What each symbol does to the nodes:
DD: *>RM, +>CQ, §>DG, @>LF
HR: *>FS, +>HJ, §>LF, @>FQ
ZQ: *>JF, +>DQ, §>GT, @>SL
RH: *>RF, +>RM, §>HJ, @>LC
PZ: *>ZP, +>PH, §>PG, @>GR
FF: *>DJ, +>NL, §>BQ, @>DM
FZ: *>HJ, +>DG, §>GB, @>FJ
RM: *>DT, +>NF, §>DD, @>HR
ZN: *>JP, +>FT, §>ZP, @>ZJ
LC: *>QG, +>HR, §>LD, @>PH
JD: *>GT, +>PF, §>DM, @>CQ
RG: *>ZJ, +>BG, §>GR, @>none
DZ: *>MZ, +>QJ, §>DJ, @>GT
ZJ: *>BD, +>FM, §>RG, @>none
MD: *>DQ, +>DJ, §>PF, @>JL
JJ: *>none, +>none, §>LZ, @>JH
MZ: *>NL, +>PB, §>DZ, @>ZQ
JF: *>PF, +>BQ, §>ZQ, @>NB
RD: *>QQ, +>JJ, §>PJ, @>HB
PM: *>JZ, +>LC, §>FQ, @>PZ
MR: *>CQ, +>NB, §>DT, @>GB
DM: *>JD, +>JF, §>DP, @>MR
CQ: *>NF, +>MM, §>MR, @>FZ
SL: *>NB, +>LP, §>NF, @>RH
PH: *>DS, +>FQ, §>JP, @>LL
BC: *>FQ, +>FJ, §>FT, @>TP
RF: *>DG, +>DT, §>RH, @>QG
BR: *>PN, +>QQ, §>GM, @>TQ
NB: *>MM, +>DP, §>SL, @>RF
JH: *>GM, +>PJ, §>ZM, @>NG
HZ: *>TJ, +>HC, §>PB, @>BQ
PF: *>MD, +>FF, §>JF, @>MM
FS: *>GB, +>RH, §>HR, @>PM
LH: *>ZM, +>BR, §>LM, @>TJ
QG: *>GQ, +>FS, §>LC, @>DS
SM: *>GR, +>BD, §>none, @>none
PG: *>PZ, +>JP, §>TP, @>SM
FJ: *>LD, +>GQ, §>JZ, @>ZN
PJ: *>RD, +>LZ, §>PN, @>CF
NF: *>SL, +>JL, §>CQ, @>HJ
DS: *>FT, +>PM, §>PH, @>BG
QQ: *>MF, +>none, §>RD, @>LM
NG: *>HC, +>CF, §>LG, @>DZ
NL: *>SG, +>HZ, §>MZ, @>JF
DG: *>DD, +>MR, §>RF, @>GQ
BQ: *>FF, +>MZ, §>DQ, @>DP
FT: *>BC, +>JZ, §>DS, @>FM
PN: *>PJ, +>MF, §>BR, @>FH
SG: *>QJ, +>TJ, §>NL, @>PF
JZ: *>FJ, +>QG, §>PM, @>ZP
GT: *>ZQ, +>MD, §>JD, @>NF
LL: *>BG, +>PG, §>BD, @>none
GR: *>RG, +>LL, §>SM, @>none
LG: *>NG, +>FH, §>TJ, @>DJ
DP: *>DM, +>ZQ, §>LP, @>DT
HC: *>TQ, +>HB, §>NG, @>MZ
FQ: *>PM, +>LD, §>BC, @>PG
CF: *>HB, +>ZM, §>FH, @>QJ
TP: *>PG, +>ZN, §>FM, @>none
LM: *>LH, +>GM, §>HB, @>HZ
LD: *>LC, +>LF, §>FJ, @>JP
BD: *>LL, +>TP, §>ZJ, @>none
ZM: *>JH, +>PN, §>LH, @>LG
TJ: *>LG, +>TQ, §>HZ, @>FF
DJ: *>DZ, +>SG, §>FF, @>JD
QJ: *>PB, +>LG, §>SG, @>MD
ZP: *>ZN, +>DS, §>PZ, @>RG
BG: *>FM, +>PZ, §>LL, @>none
PB: *>HZ, +>NG, §>QJ, @>DQ
GQ: *>LF, +>GB, §>QG, @>FT
GM: *>BR, +>RD, §>JH, @>HC
JL: *>LP, +>JD, §>MM, @>DD
TQ: *>FH, +>LM, §>HC, @>NL
LZ: *>JJ, +>none, §>MF, @>ZM
FM: *>TP, +>ZP, §>BG, @>none
GB: *>FZ, +>RF, §>FS, @>JZ
LF: *>HR, +>FZ, §>GQ, @>BC
MF: *>LZ, +>none, §>QQ, @>LH
LP: *>DP, +>GT, §>JL, @>RM
FH: *>CF, +>LH, §>TQ, @>SG
HB: *>LM, +>JH, §>CF, @>PB
DQ: *>BQ, +>DZ, §>MD, @>LP
DT: *>MR, +>SL, §>RM, @>FS
MM: *>JL, +>DM, §>NB, @>DG
HJ: *>RH, +>DD, §>FZ, @>LD
JP: *>PH, +>BC, §>ZN, @>BD

The rows follow the links: the fewer symbols apart two nodes are, the more alike their rows tend to be.

Each row is also shifted at random along 8 hidden directions that mean nothing.

Row, then node:
[-175   28  -39  -27   21   -9  -14   26  -23  -13  -75  -36  -18  -23  -16  -81  -15   14   19  -13    3  -19  -14   33   23   17   -9   13  -17   31    5   24   29    5   -7  -24  -65  -28  -17] -> QJ
[-109   10   10  -14   21  -30   -6   48  -42    1 -110  -30   -7  -17  -85  -70   11  -20   15   -8  -61   26  -11   16   64  -44   66  -58  -42   -9   51   58  -38    8    7   -1   -7  -16  -31] -> LD
[  72   -8   44    4    4   -2   32   51  -31  -42   -7   -9    6  -46   14   25  -13   -7  -20    6   44  -12    5  -29   -4   11  -20   43  -49   41  -28    0   12   22   43  -76   -9   22  -68] -> ZQ
[   1  -71   -5   -1  -14   41   17   32    6    3  -11  -39    7    1   -1    5   -5  -36  -24  -30  -22    3   -1  -22   55   10   73  -52   24  -13  -32   -8   -1   -2    5 -102   47   32  -35] -> JL
[  65    1  -58  -19  -12   -7  -10   16   -1   20  -48  -19  -24    9   -5  -51  -28    2   16  -11   27   -2   14   22   32   24   42   -4   26    6   10    6    5    1    8  -49    1  -25   14] -> PJ
[ -48   72    0   24    3  -60  -24   36    1   -1  -70   -9   19   28  -54  -44   13    0  -16   69  -18   12    3   31   18    7  -15    8  -24   10   16   -7   14   20   26   15  -40    3   16] -> FZ
[-100   39   10  -13   32  -38  -21   52  -39   -2  -50  -39  -14   -8  -13   -6  -14   15  -28   -7  -65  -11    6    4    3   13  -31   17  -15   43   22    5   23   -4  -29  -25  -28  -21  -16] -> NG
[ -81  -57  -74    4  -23   50    0  -22   56    2    6  -30   19   39    9  -33   11  -20   -8   -7  -52    1  -27   11   27   36   29  -39   71  -35  -70  -45   51  -14  -27  -34    7   23   33] -> NB
[   0   -6   68   35    1   11    5   14    5  -17   37   -2   52   16  -10   54   27  -12  -38   40   14   -2  -11   -3    5   -3  -39  -13  -23    0  -39  -37   12   10    4    5  -13   54  -35] -> ZJ
[   0   11  -13   13  -11  -24   24  -20   31  -22  -15   35  -15  -27    3  -25   17  -19   11   13  -52   23   -3  -45  -31  -24   38   23  -19  -21   14   35  -13    9   59   11   31   -7   28] -> JZ
[ -31   -6  -10  -23   17    7   -4   -1    5    4  -23  -17  -37  -29   15  -19  -11  -11    7  -51  -65   -6   -5  -27   -2   -5   39   -4    1    7   27   42   -4   -7    7  -32   24  -24   -3] -> SG
[ -34  -23  -30    0   -4  -16   51  -24   -3  -57   23   36   16  -10  -10   21   32    9    6   31 -112   40  -31  -31  -72  -18  -55   46    5  -28  -48  -34   25   -8  -24   86   12  -12   36] -> PG
[   4   37  -25  -22   -2  -22  -20  -14  -12   33    4   22  -21   19    2    4  -29   29   34    6   72   -5   22   38  -18   18  -22   36   14   19   31   -6   -8    1    1   36    3  -45   33] -> HB
[ -25  -26   36  -52   35   42   -3  -24  -36   14   21    3    2  -17  -23   36   -8    6   58  -53   31   -3  -31   37    0  -16  -19  -12  -18    9    8   15  -21   -5  -20   66   20  -34  -39] -> DQ
[  36    8   54   23   18   -9  -27    1   19   26    0  -15   -3   12   -9   25   26  -27  -39  -19 -116    8    4  -39   13  -39   45  -59   -3  -18   52   32  -33  -13  -14    3   42   17    8] -> LF
[ -41    5   22   -4   -7  -48   19   19  -73   13    8   41  -27  -11  -13   38  -13   31    4    3   36   25   47  -15  -18  -47    5    6  -17   -7   67   22  -75   -8  -30   40   26  -29    3] -> FS
[-116  -31    4   -3   -8   18   19    3  -37  -11   -2    8   31   10  -42   -8    8   11   24   22   82   13  -13   48   30  -14  -20  -26  -13  -20  -28  -21  -15    3  -25   44  -34   13  -29] -> BD
[   9  -23  -67  -49   -5  -24   23   24 -108   -3  -20    9  -41  -15   -6  -15  -42   71   34  -23   66   10   29   37   -8   -7  -40   24   19   12   24   -5  -27  -21  -98   35  -38  -64    0] -> QQ
[ -53  -36  -13  -19   16   18   10    5  -23  -22   15  -23   33   20  -21   33   12   13   -6    4  -72    8  -34   25  -15   15  -68    4   24   -1  -60  -61   47  -15  -73   45  -14   -2   -4] -> LP
[  21  -12   15   -6    1  -11   36   -6  -45  -30    1   34   -1  -31  -24    0   12   15   27    8   20   23   -7   -4  -19  -45  -15    8  -39  -16   11   20  -36    2   -7   64  -10  -12  -17] -> JP
[ -29   41   20   33   -4   -3  -22  -44   67   12   37   22   13   19   19    9   24  -16  -11   24  -15   -6   -6  -13  -26    0   -5    7    2  -11    6    2   10    5   40   32    7   20   38] -> GQ
[  13  -18  -82  -41  -16    8   35  -16   -9  -22  -54   21  -23  -36  -23  -90  -19    2   81   -8   72   15  -19   36    8    7   34   28   -8   -8  -18   24    0   14   49    9  -12  -45    1] -> JF
[  -2   17  -18   -4  -11    7  -22  -36   68   40   27   13  -22   20   39   19  -18  -22    9  -16   -8  -10   12  -15  -20   32   39   23   39    4   15    2    9    3   54  -29   70  -19   51] -> FH
[   7   13    0  -13   21  -19   -8  -14  -16    2   37    8  -35  -16   42   45   -7   30  -15  -35  -88   -6   13  -39  -62   -8  -41   36   13   15   33    8    1  -25  -54   32   16  -34   29] -> TJ
[  70   32   15   18   11  -30   11    2   -1  -34  -33   13    4  -28  -23  -38   28   -4    0   25  -46   11  -17  -17  -13  -33   -8    8  -47   -6   15   33   -5   10   24   35  -32    5   -3] -> BC
[  37   28  -52   28   -8  -37  -19    9  -12    1  -30  -14   -6   28   -5  -64   15   33  -35   27  -48    6   15   11   13  -13  -13  -29   26  -23   21   -2    4  -21  -78   24  -74    7   44] -> RF

From each start, follow one symbol. Which node do you reach?
Answer with the node's name.
start [ 149  -38  -38  -18   -8   15   -3  -14  -22   26   35   -6  -42    3   45   15  -21   25   -8  -57  -22   -6   27  -20   -8   -6   17  -23   52  -11   27    7  -22  -34  -78  -12   21  -24   23]
* -> QQ
start [  66   21   39  -35   43   31  -42  -73   22   43   52   15   -3   10   -2   44    9    5   50  -48  -30  -12  -35   30  -36  -14  -31   -6    2    3   32   18   -9  -14  -17  116   30  -41   20]
* -> SG
start [ -90  -44  -58  -35  -12   31   31   -1  -34  -26  -19   -1   -3  -24   -6  -49  -20   18   48  -14   87   -3  -18   38   15   13  -10   12    4   -2  -44   -5   13    2  -11   -3  -40  -17  -25]
@ -> NF
start [  -4  -19  -10   -8   15   33    1   -8   11  -20    4  -27  -21  -40   45  -30    0   -4  -10  -50  -39  -26  -17  -28   -2    3    6   -7   -1    9  -12   29   21  -12  -17  -44  -30    9  -21]
* -> DJ
start [  53  -28  -57   17   -4   17   14  -37   43  -29  -24   -9  -18  -24   12  -89   41  -18   -5  -26 -134   14  -34  -44    1  -36   55  -48   18  -54   -3   45    3  -18  -21    9  -19   14   35]
+ -> PM
start [ -17   14  -53  -13    4    8  -31  -34  -23   24   26   -4  -38    7   46  -38  -19   58    7  -38   36  -30   16   26  -11    1  -36  -11   42    0   36   13   -5  -34 -103   41  -71  -26   36]
+ -> LM
start [  16  -21   30    3   -3   25  -19    6  -37   28   38   -9   29   40  -12   39   -6   24   -6    5   98  -11   11   50   33    0  -33  -44   16   -2   -6  -38  -18  -10  -66   26  -30   23  -24]
+ -> JL
start [-108   38    3   17   -4  -11  -34  -10   23   30   -5    3   25   47  -24  -10    8    2    1   38   39   -2    2   43   19   12  -10  -17   11   -5    5  -22    4    6    4   34  -19    8   26]
* -> RH
start [  68  -54    8  -46  -11   -1   55  -19  -36   -1   53   63   -1   -7  -23  112  -17    1   55   -5    6   49    3   -9  -61  -11  -12   58    8  -10  -14  -33  -34    4   23   68  125  -56   12]
§ -> LP
start [ -62    7   91   14   22   22   -6    2  -16  -14   35    0   43   -8  -13   44   21   -2   -8   13   56  -17  -21   16    6  -19  -53  -12  -53   13  -16   -5   -5   12    1   36  -39   38  -60]
* -> DS
start [  -8   -4  -22   14  -31  -31   12    2  -31   15   18   32  -26    7   18    9  -11   28  -10    9   43   16   49  -18   -8  -24   17   -4   20  -20   41    4  -51  -13  -32    7   10  -10   30]
§ -> HJ
start [ -51  -50    6  -20  -11   17   31  -26  -58    9   27   40  -40  -39    8    2   -7   19   41  -54   68   16   23  -21    1  -68   48  -39  -14  -36   59   62  -93  -19  -35   40   22  -21  -17]
@ -> PZ
start [  78   45  -43   14  -13  -13  -28  -19   67   21   -8   -2  -23   14   41  -40  -13   -9  -10    6   -5  -21   16  -13  -10   38   25   25   29    9   13   10   27    5   44  -47    1   -5   52]
@ -> QJ
start [  60   11  -46  -12   -9  -27   -3    1  -14   14    2    8  -35    7   23    5  -25   25   -2   -7  -12    2   29   -9  -27   16   -5   31   32    7   23   -4   -3  -12  -28   -5   14  -36   41]
@ -> LG
start [  10   -9   10  -23   18   43  -17  -13  -19   14   -4  -19  -22  -34   16  -43  -17    7   34  -59   86  -34   -7   25   34  -14   19  -34  -19   10   27   53  -23   -4  -11  -13  -46   -6  -45]
§ -> FF
start [ -51   -2   12  -17   26    5  -10  -19    3    7   39   -6  -26  -14   40   48   -2    7  -14  -47 -104  -10   -3  -42  -50   -1  -20   21   16   15   18    8    9  -22  -34   13   35  -25   17]
+ -> NG
